Below is a small trained network, with its code and all its weights. Each question gives an input and a target symbol and asks what happens when units are switched off, that is, made to give their printed mean instead of their output.

import numpy as np


def w(rows, s, z=0):
    codes = np.array(rows[::2]) - 128.0
    scale = np.full(codes.shape[1], s)
    scale[-1] = z or s
    return codes * scale


def norm(h):
    return h / np.sqrt((h * h).mean(-1, keepdims=True) + 1e-5)


def f(y):
    return np.maximum(y, 0)


def softmax(a):
    e = np.exp(a - a.max(-1, keepdims=True))
    return e / e.sum(-1, keepdims=True)


def log_softmax(a):
    a = a - a.max(-1, keepdims=True)
    return a - np.log(np.exp(a).sum(-1, keepdims=True))


def net(x, mask):
    ids = ['ΔΩαεζηπστφψ'.index(c) for c in x.split()]
    T = len(ids)
    res = E[ids] + P[:T]
    u = 0
    for l in range(2):
        r = norm(res)
        for j in range(3):
            rows = slice(2 * j, 2 * j + 2)
            q, k, v = (r @ M[l][rows].T for M in (Q, K, V))
            z = softmax(np.where(np.tri(T) > 0, q @ k.T / 2**0.5, -1e9)) @ v
            o = O[l][rows]
            res = res + np.where(mask[u + j], z, o[:, -1]) @ o[:, :-1]
        u += 3
        y = f(norm(res) @ A[l][:, :-1].T + A[l][:, -1])
        res = res + np.where(mask[u : u + 16], y, B[l][:, -1]) @ B[l][:, :-1]
        u += 16
    return log_softmax(norm(res)[-1] @ U[:, :-1].T + U[:, -1])


Q, K, V, O, A, B = {}, {}, {}, {}, {}, {}
E = w([
[88,80,3,89,85],'Δ',
[101,177,90,100,142],'Ω',
[197,37,147,67,116],'α',
[84,183,200,179,135],'ε',
[142,212,66,177,162],'ζ',
[186,153,128,45,224],'η',
[102,176,129,158,234],'π',
[194,118,109,119,149],'σ',
[245,93,120,27,181],'τ',
[73,183,70,162,165],'φ',
[70,172,98,133,182],'ψ',
],0.015)
P = w([
[148,93,196,145,148],'0',
[202,194,47,226,126],'1',
[189,142,47,184,154],'2',
[216,124,68,161,175],'3',
[167,125,137,124,1],'4',
[145,164,106,119,156],'5',
[152,152,110,133,162],'6',
[141,151,125,166,137],'7',
[143,151,128,184,146],'8',
[99,112,95,132,122],'9',
[116,127,112,163,127],'10',
[154,149,116,158,103],'11',
[143,154,127,185,101],'12',
[136,163,99,192,136],'13',
],0.01)
Q[0] = w([
[182,129,62,162,152],'L0H0',
[92,84,155,29,166],'L0H0',
[71,90,99,144,65],'L0H1',
[163,165,107,138,162],'L0H1',
[52,185,213,140,105],'L0H2',
[138,80,174,254,172],'L0H2',
],0.009)
K[0] = w([
[103,93,254,127,212],'L0H0',
[135,164,148,181,94],'L0H0',
[25,62,114,125,105],'L0H1',
[9,123,181,70,198],'L0H1',
[134,95,83,140,106],'L0H2',
[58,189,130,161,175],'L0H2',
],0.0088)
V[0] = w([
[164,151,85,186,122],'L0H0',
[102,54,138,231,105],'L0H0',
[60,159,179,108,161],'L0H1',
[219,255,61,101,155],'L0H1',
[190,118,143,173,101],'L0H2',
[146,184,111,176,220],'L0H2',
],0.0077)
O[0] = w([
[148,220,215,186,111,163],'L0H0',
[180,38,191,255,74,93],'L0H0',
[34,105,115,90,163,138],'L0H1',
[99,144,54,154,75,254],'L0H1',
[173,139,177,145,160,124],'L0H2',
[146,83,106,73,72,250],'L0H2',
],0.0082,0.0079)
A[0] = w([
[131,103,167,132,130,16],'L0N0',
[188,117,115,37,63,178],'L0N1',
[97,215,178,159,132,234],'L0N2',
[176,100,88,198,139,254],'L0N3',
[121,136,192,64,1,146],'L0N4',
[135,88,132,88,50,11],'L0N5',
[125,114,188,193,39,173],'L0N6',
[118,92,204,29,123,127],'L0N7',
[96,82,106,153,118,34],'L0N8',
[134,160,76,144,28,37],'L0N9',
[191,126,190,117,132,63],'L0N10',
[177,193,123,36,143,124],'L0N11',
[95,147,135,139,172,241],'L0N12',
[111,72,107,157,51,58],'L0N13',
[125,77,89,116,160,240],'L0N14',
[109,144,82,151,194,169],'L0N15',
],0.0091,0.0022)
B[0] = w([
[120,255,221,96,122,129],'L0N0',
[14,244,72,148,143,212],'L0N1',
[141,133,36,55,100,193],'L0N2',
[110,113,143,44,22,201],'L0N3',
[101,113,45,74,164,159],'L0N4',
[174,136,83,113,184,150],'L0N5',
[106,108,7,80,179,152],'L0N6',
[163,155,154,158,167,140],'L0N7',
[160,107,249,187,165,138],'L0N8',
[187,141,186,82,210,253],'L0N9',
[28,131,109,156,67,138],'L0N10',
[58,101,97,182,89,203],'L0N11',
[174,122,82,83,59,177],'L0N12',
[98,194,174,206,107,158],'L0N13',
[189,200,119,126,48,188],'L0N14',
[137,29,156,79,48,224],'L0N15',
],0.0055,0.0069)
Q[1] = w([
[59,146,190,96,69],'L1H0',
[112,68,128,179,245],'L1H0',
[125,99,98,78,13],'L1H1',
[184,5,190,182,135],'L1H1',
[151,117,254,142,195],'L1H2',
[139,83,179,167,146],'L1H2',
],0.0093)
K[1] = w([
[64,109,75,59,155],'L1H0',
[162,80,107,189,92],'L1H0',
[59,122,131,138,115],'L1H1',
[114,157,57,51,244],'L1H1',
[119,212,119,161,66],'L1H2',
[128,255,79,204,98],'L1H2',
],0.0091)
V[1] = w([
[165,195,107,191,37],'L1H0',
[157,198,156,163,101],'L1H0',
[249,179,74,111,191],'L1H1',
[109,133,88,121,203],'L1H1',
[168,80,152,57,155],'L1H2',
[42,14,111,133,42],'L1H2',
],0.013)
O[1] = w([
[34,105,155,117,54,254],'L1H0',
[92,49,217,74,130,113],'L1H0',
[86,168,254,135,191,95],'L1H1',
[84,149,126,61,192,71],'L1H1',
[176,58,174,185,171,182],'L1H2',
[49,177,96,206,155,254],'L1H2',
],0.012,0.0069)
A[1] = w([
[169,69,203,131,161,250],'L1N0',
[82,56,126,120,165,96],'L1N1',
[148,121,95,206,53,201],'L1N2',
[131,49,229,130,101,94],'L1N3',
[143,207,210,100,112,208],'L1N4',
[70,71,109,253,66,209],'L1N5',
[50,174,131,30,41,37],'L1N6',
[165,102,96,223,216,244],'L1N7',
[92,149,141,228,213,166],'L1N8',
[100,217,84,180,166,161],'L1N9',
[107,211,153,115,140,112],'L1N10',
[76,219,176,109,80,124],'L1N11',
[227,114,72,165,137,85],'L1N12',
[180,139,80,27,154,234],'L1N13',
[163,100,99,98,196,120],'L1N14',
[112,143,15,109,90,218],'L1N15',
],0.011,0.0027)
B[1] = w([
[159,82,68,157,59,154],'L1N0',
[204,118,155,74,201,135],'L1N1',
[154,191,144,95,197,220],'L1N2',
[150,65,12,121,88,160],'L1N3',
[132,121,102,56,166,175],'L1N4',
[210,236,165,101,157,252],'L1N5',
[178,159,225,205,157,231],'L1N6',
[56,82,253,178,112,192],'L1N7',
[62,39,197,123,159,195],'L1N8',
[124,93,145,78,144,219],'L1N9',
[60,118,85,137,113,169],'L1N10',
[82,89,167,157,234,202],'L1N11',
[145,101,150,155,199,160],'L1N12',
[131,95,151,94,82,161],'L1N13',
[66,119,122,142,76,135],'L1N14',
[238,120,174,80,166,254],'L1N15',
],0.0064,0.011)
U = w([
[184,41,103,144,143,145],'Δ',
[103,192,79,179,65,141],'Ω',
[72,122,9,90,82,177],'α',
[136,171,162,174,60,101],'ε',
[47,128,160,109,41,121],'ζ',
[159,68,163,213,133,98],'η',
[185,140,88,159,196,223],'π',
[113,109,149,73,102,197],'σ',
[92,141,32,37,170,2],'τ',
[104,125,71,247,194,127],'φ',
[142,106,111,32,153,46],'ψ',
],0.012,0.0047)

Each question gives the input, a string of symbols that net reads in full, and the target symbol t.
The units are the heads (2 rows each of Q, K, V and O) and the neurons (one row each of A and B). Each row of codes is followed by its name. A weight is (code - 128) times the scale printed after its matrix; where a second scale follows, it is the last column's (O, A, B and U).
mask holds one flag per unit, layer by layer, with each layer's heads first. A switched-off unit (its flag False) gives its mean, the last column of its rows in O or B, instead of its output. The means were averaged over made-up inputs and are rounded, as every weight is.
A unit's drop is (log p(t) with every unit on - log p(t) with that unit switched off) / (log p(t) with every unit on - log p(t) with every unit switched off).
The circuit of an input: a set's keep is (log p(t) with only the set's units on - log p(t) with every unit switched off) / (log p(t) with every unit on - log p(t) with every unit switched off). Starting from the 12 units with the biggest drops (on a tie, the unit counted first), units are removed one at a time, each time the one whose removal leaves the highest keep (on an exact tie, the one counted first), for as long as the keep stays at least 0.8.
units of the circuit, in order: the units of the circuit, biggest drop first
most important unit: the unit with the biggest drop
k most important neurons: the k neurons with the biggest drops, biggest first
k most important neurons of layer l: the k neurons of layer l with the biggest drops, biggest first
which heads matter: for each layer, one digit per head in row order, 1 if its drop is at least 0.15 and else 0, layers parted by /
input σ Ω π σ ζ φ τ Δ ψ α ζ π, target ε: 3 most important neurons of layer 0 -> (L0N10 L0N9 L0N3)
input Δ η α η σ φ ψ Ω τ τ τ, target Ω: 2 most important neurons -> (L0N1 L0N9)
input φ ζ ψ φ ζ Δ σ, target α: units of the circuit, in order -> (L1H1 L0H1 L0H0 L1H2)
input Δ σ π τ ζ η η, target Ω: most important unit -> L0H2
input ζ ζ τ Δ φ π, target ζ: which heads matter -> 000 / 100
input α ψ η ζ Δ ζ φ, target Δ: units of the circuit, in order -> (L1H2 L0N15 L0H2)
input ε ζ φ Δ τ ζ α ε ε, target π: which heads matter -> 110 / 000
input α ψ Δ ζ η φ ψ τ Ω, target Δ: 2 most important neurons -> (L0N15 L0N7)
input Δ φ ψ ψ α σ, target Ω: units of the circuit, in order -> (L0N1 L1H2)
input ζ ψ ζ Δ φ Δ φ π ψ ψ φ, target ζ: units of the circuit, in order -> (L1H0 L0H0)
input ζ σ σ σ σ Δ ψ, target ζ: units of the circuit, in order -> (L1H0 L0H1)
input π ψ Δ σ ψ ε π ε ζ φ σ ψ φ, target η: units of the circuit, in order -> (L1H2 L0N1 L0H0)
input φ α π ψ φ α, target α: units of the circuit, in order -> (L1H1 L0H0 L0N1)
input σ ψ Ω ζ ζ τ ε ψ σ ζ, target ε: which heads matter -> 011 / 110
input ψ ψ τ Ω Δ ψ Δ ε τ α ζ ψ, target φ: units of the circuit, in order -> (L1H2)
input φ ζ ε α τ, target α: which heads matter -> 111 / 010
input ψ ε α π η ψ η ζ η η, target φ: which heads matter -> 010 / 001
input ψ ψ Δ, target π: units of the circuit, in order -> (L0H1 L1H0)
input ψ τ η τ φ Δ Δ φ φ α, target φ: units of the circuit, in order -> (L0H1 L0N1 L1H2 L0H0)
input ζ τ φ ζ σ σ φ, target ζ: units of the circuit, in order -> (L1H0)
input α σ ψ ψ φ ε Δ Δ π, target Δ: units of the circuit, in order -> (L1H2 L0H2 L0N15)
input π τ φ π Ω Ω Δ π, target η: units of the circuit, in order -> (L1H2 L0N1 L0H0 L1N7)
input η ψ σ ζ π ψ η Δ α ψ Ω α α, target ψ: which heads matter -> 100 / 111
input η φ ψ, target τ: which heads matter -> 100 / 110
input Ω ζ ζ ζ ψ φ Δ η ψ τ Ω, target τ: 2 most important neurons -> (L1N7 L1N5)
input σ φ ψ ζ ψ Δ ψ η Δ ε φ ψ ζ σ, target ε: which heads matter -> 011 / 111
input ζ Δ ζ ζ π σ, target ζ: units of the circuit, in order -> (L1H0)
input ψ ε ζ φ τ φ φ ψ ψ ε, target φ: 2 most important neurons -> (L0N9 L0N1)
